Here is a tiny trained network, its code and every weight. The questions are about switching its units off for an input and a target symbol, where a switched-off unit gives its printed mean instead of its output.

import numpy as np


def w(rows, s, z=0):
    codes = np.array(rows[::2]) - 128.0
    scale = np.full(codes.shape[1], s)
    scale[-1] = z or s
    return codes * scale


def f(y):
    return y / 2 * (1 + np.tanh(0.7978845608 * (y + 0.044715 * y**3)))


def softmax(a):
    e = np.exp(a - a.max(-1, keepdims=True))
    return e / e.sum(-1, keepdims=True)


def log_softmax(a):
    a = a - a.max(-1, keepdims=True)
    return a - np.log(np.exp(a).sum(-1, keepdims=True))


def net(x, mask):
    ids = ['αγεζηλμξφ'.index(c) for c in x.split()]
    T = len(ids)
    res = E[ids] + P[:T]
    u = 0
    for l in range(2):
        r = res
        for j in range(3):
            rows = slice(3 * j, 3 * j + 3)
            q, k, v = (r @ M[l][rows].T for M in (Q, K, V))
            z = softmax(np.where(np.tri(T) > 0, q @ k.T / 3**0.5, -1e9)) @ v
            o = O[l][rows]
            res = res + np.where(mask[u + j], z, o[:, -1]) @ o[:, :-1]
        u += 3
        y = f(res @ A[l][:, :-1].T + A[l][:, -1])
        res = res + np.where(mask[u : u + 4], y, B[l][:, -1]) @ B[l][:, :-1]
        u += 4
    return log_softmax(res[-1] @ U[:, :-1].T + U[:, -1])


Q, K, V, O, A, B = {}, {}, {}, {}, {}, {}
E = w([
[40,176,110],'α',
[94,86,155],'γ',
[76,133,163],'ε',
[74,138,164],'ζ',
[57,113,107],'η',
[125,85,189],'λ',
[177,35,249],'μ',
[62,117,2],'ξ',
[111,22,32],'φ',
],0.0078)
P = w([
[47,38,147],'0',
[218,170,171],'1',
[190,63,166],'2',
[22,89,146],'3',
[229,187,162],'4',
[213,46,173],'5',
[7,94,160],'6',
[228,191,166],'7',
[219,50,168],'8',
[1,98,166],'9',
],0.0082)
Q[0] = w([
[101,128,113],'0.h1',
[153,65,161],'0.h1',
[215,213,156],'0.h1',
[60,134,181],'0.h2',
[69,119,203],'0.h2',
[133,69,66],'0.h2',
[159,46,139],'0.h3',
[3,227,113],'0.h3',
[64,107,126],'0.h3',
],0.021)
K[0] = w([
[111,143,139],'0.h1',
[134,43,99],'0.h1',
[222,152,101],'0.h1',
[98,180,182],'0.h2',
[74,135,213],'0.h2',
[207,143,126],'0.h2',
[163,73,121],'0.h3',
[164,250,111],'0.h3',
[168,133,117],'0.h3',
],0.024)
V[0] = w([
[132,125,179],'0.h1',
[124,152,29],'0.h1',
[87,18,153],'0.h1',
[106,177,161],'0.h2',
[251,131,5],'0.h2',
[250,114,1],'0.h2',
[112,110,121],'0.h3',
[115,91,84],'0.h3',
[194,167,86],'0.h3',
],0.0065)
O[0] = w([
[144,116,85,147],'0.h1',
[78,134,217,75],'0.h1',
[179,178,110,244],'0.h1',
[130,140,92,119],'0.h2',
[69,148,251,3],'0.h2',
[74,144,254,14],'0.h2',
[126,140,119,143],'0.h3',
[119,153,141,141],'0.h3',
[123,99,192,63],'0.h3',
],0.0094,0.0051)
A[0] = w([
[24,247,69,1],'0.n1',
[160,226,178,235],'0.n2',
[59,176,64,97],'0.n3',
[240,239,175,147],'0.n4',
],0.012,0.0027)
B[0] = w([
[135,253,117,158],'0.n1',
[136,192,98,139],'0.n2',
[95,110,213,242],'0.n3',
[63,164,185,253],'0.n4',
],0.018,0.0037)
Q[1] = w([
[88,63,199],'1.h1',
[34,86,36],'1.h1',
[105,71,231],'1.h1',
[113,199,71],'1.h2',
[146,44,144],'1.h2',
[253,132,118],'1.h2',
[137,144,135],'1.h3',
[39,209,33],'1.h3',
[82,127,87],'1.h3',
],0.019)
K[1] = w([
[129,97,222],'1.h1',
[39,52,131],'1.h1',
[159,108,245],'1.h1',
[140,82,198],'1.h2',
[153,147,59],'1.h2',
[245,141,150],'1.h2',
[129,139,140],'1.h3',
[22,141,6],'1.h3',
[84,115,70],'1.h3',
],0.019)
V[1] = w([
[124,76,189],'1.h1',
[54,88,119],'1.h1',
[178,117,186],'1.h1',
[239,134,139],'1.h2',
[24,32,146],'1.h2',
[187,106,160],'1.h2',
[89,116,91],'1.h3',
[132,78,154],'1.h3',
[7,104,2],'1.h3',
],0.0071)
O[1] = w([
[169,90,89,46],'1.h1',
[130,86,112,114],'1.h1',
[156,124,93,67],'1.h1',
[213,110,201,161],'1.h2',
[1,140,101,60],'1.h2',
[177,90,190,116],'1.h2',
[149,113,158,164],'1.h3',
[155,82,120,107],'1.h3',
[201,72,240,253],'1.h3',
],0.0068,0.0046)
A[1] = w([
[62,66,222,123],'1.n1',
[44,1,229,37],'1.n2',
[112,89,77,254],'1.n3',
[86,20,76,56],'1.n4',
],0.016,0.0051)
B[1] = w([
[200,220,28,181],'1.n1',
[2,31,137,196],'1.n2',
[30,170,20,252],'1.n3',
[248,105,231,230],'1.n4',
],0.025,0.004)
U = w([
[132,213,86,104],'α',
[238,129,240,124],'γ',
[222,91,1,3],'ε',
[100,128,98,186],'ζ',
[26,163,55,40],'η',
[121,64,171,168],'λ',
[103,123,106,194],'μ',
[82,83,95,110],'ξ',
[11,200,246,199],'φ',
],0.0064,0.0058)

Each question gives the input, a string of symbols that net reads in full, and the target symbol t.
The units are the heads (3 rows each of Q, K, V and O) and the neurons (one row each of A and B). Each row of codes is followed by its name. A weight is (code - 128) times the scale printed after its matrix; where a second scale follows, it is the last column's (O, A, B and U).
mask holds one flag per unit, layer by layer, with each layer's heads first. A switched-off unit (its flag False) gives its mean, the last column of its rows in O or B, instead of its output. The means were averaged over made-up inputs and are rounded, as every weight is.
A unit's drop is (log p(t) with every unit on - log p(t) with that unit switched off) / (log p(t) with every unit on - log p(t) with every unit switched off).
The circuit of an input: a set's keep is (log p(t) with only the set's units on - log p(t) with every unit switched off) / (log p(t) with every unit on - log p(t) with every unit switched off). Starting from the 12 units with the biggest drops (on a tie, the unit counted first), units are removed one at a time, each time the one whose removal leaves the highest keep (on an exact tie, the one counted first), for as long as the keep stays at least 0.8.
circuit, biggest first: the units of the circuit, biggest drop first
unit that matters most: the unit with the biggest drop
top k neurons: the k neurons with the biggest drops, biggest first
k most important neurons of layer l: the k neurons of layer l with the biggest drops, biggest first
which heads matter: for each layer, one digit per head in row order, 1 if its drop is at least 0.15 and else 0, layers parted by /
input η η μ α, target φ: top 4 neurons : (0.n1 0.n3 1.n1 1.n4)
input φ μ μ ξ φ ε, target φ: circuit, biggest first : (0.n4 0.h1 0.h2)
input η μ μ ξ ζ η α, target φ: which heads matter : 000 / 000
input μ φ μ μ λ ξ φ γ, target α: top 2 neurons : (0.n4 0.n1)
input ε λ ε ε φ γ η, target η: top 2 neurons : (0.n1 1.n4)
input α μ ε μ μ ξ μ, target ε: circuit, biggest first : (1.n3 0.h2 0.n4 1.n4)
input λ α η λ φ, target α: unit that matters most : 0.n2
input ξ α μ, target η: circuit, biggest first : (1.h3 0.n4 1.h2 1.n3)
input γ φ μ ξ ζ, target φ: which heads matter : 001 / 010
input ξ μ ζ η η ε, target η: which heads matter : 010 / 001
input ξ μ γ, target η: circuit, biggest first : (1.h3 0.h2 1.h2)
input μ η γ ε ξ ξ, target γ: top 4 neurons : (0.n4 1.n3 0.n3 1.n2)
input φ η μ μ μ ξ η λ, target φ: top 2 neurons : (0.n4 0.n3)
input γ μ φ λ μ, target α: top 4 neurons : (0.n4 1.n4 1.n1 0.n1)
input η ε μ μ ξ γ λ, target γ: top 2 neurons : (1.n4 0.n1)
input φ η ξ ξ, target α: circuit, biggest first : (0.n1 1.n1 0.n3 0.h2)
input ζ γ λ α ξ γ μ φ, target α: top 2 neurons : (0.n4 1.n1)
input μ α γ, target γ: 2 most important neurons of layer 0 : (0.n4 0.n3)
input λ γ ξ μ ζ α μ ζ, target γ: 3 most important neurons of layer 1 : (1.n3 1.n2 1.n1)
input γ γ γ α γ μ ζ α, target γ: circuit, biggest first : (1.n3)
input η μ ξ γ η μ λ ε, target γ: which heads matter : 110 / 011
input α μ μ ε ζ, target γ: top 4 neurons : (0.n1 1.n3 1.n2 0.n3)
input φ μ γ, target φ: top 2 neurons : (0.n4 0.n2)
input α η ζ γ η μ ζ γ, target γ: which heads matter : 010 / 011
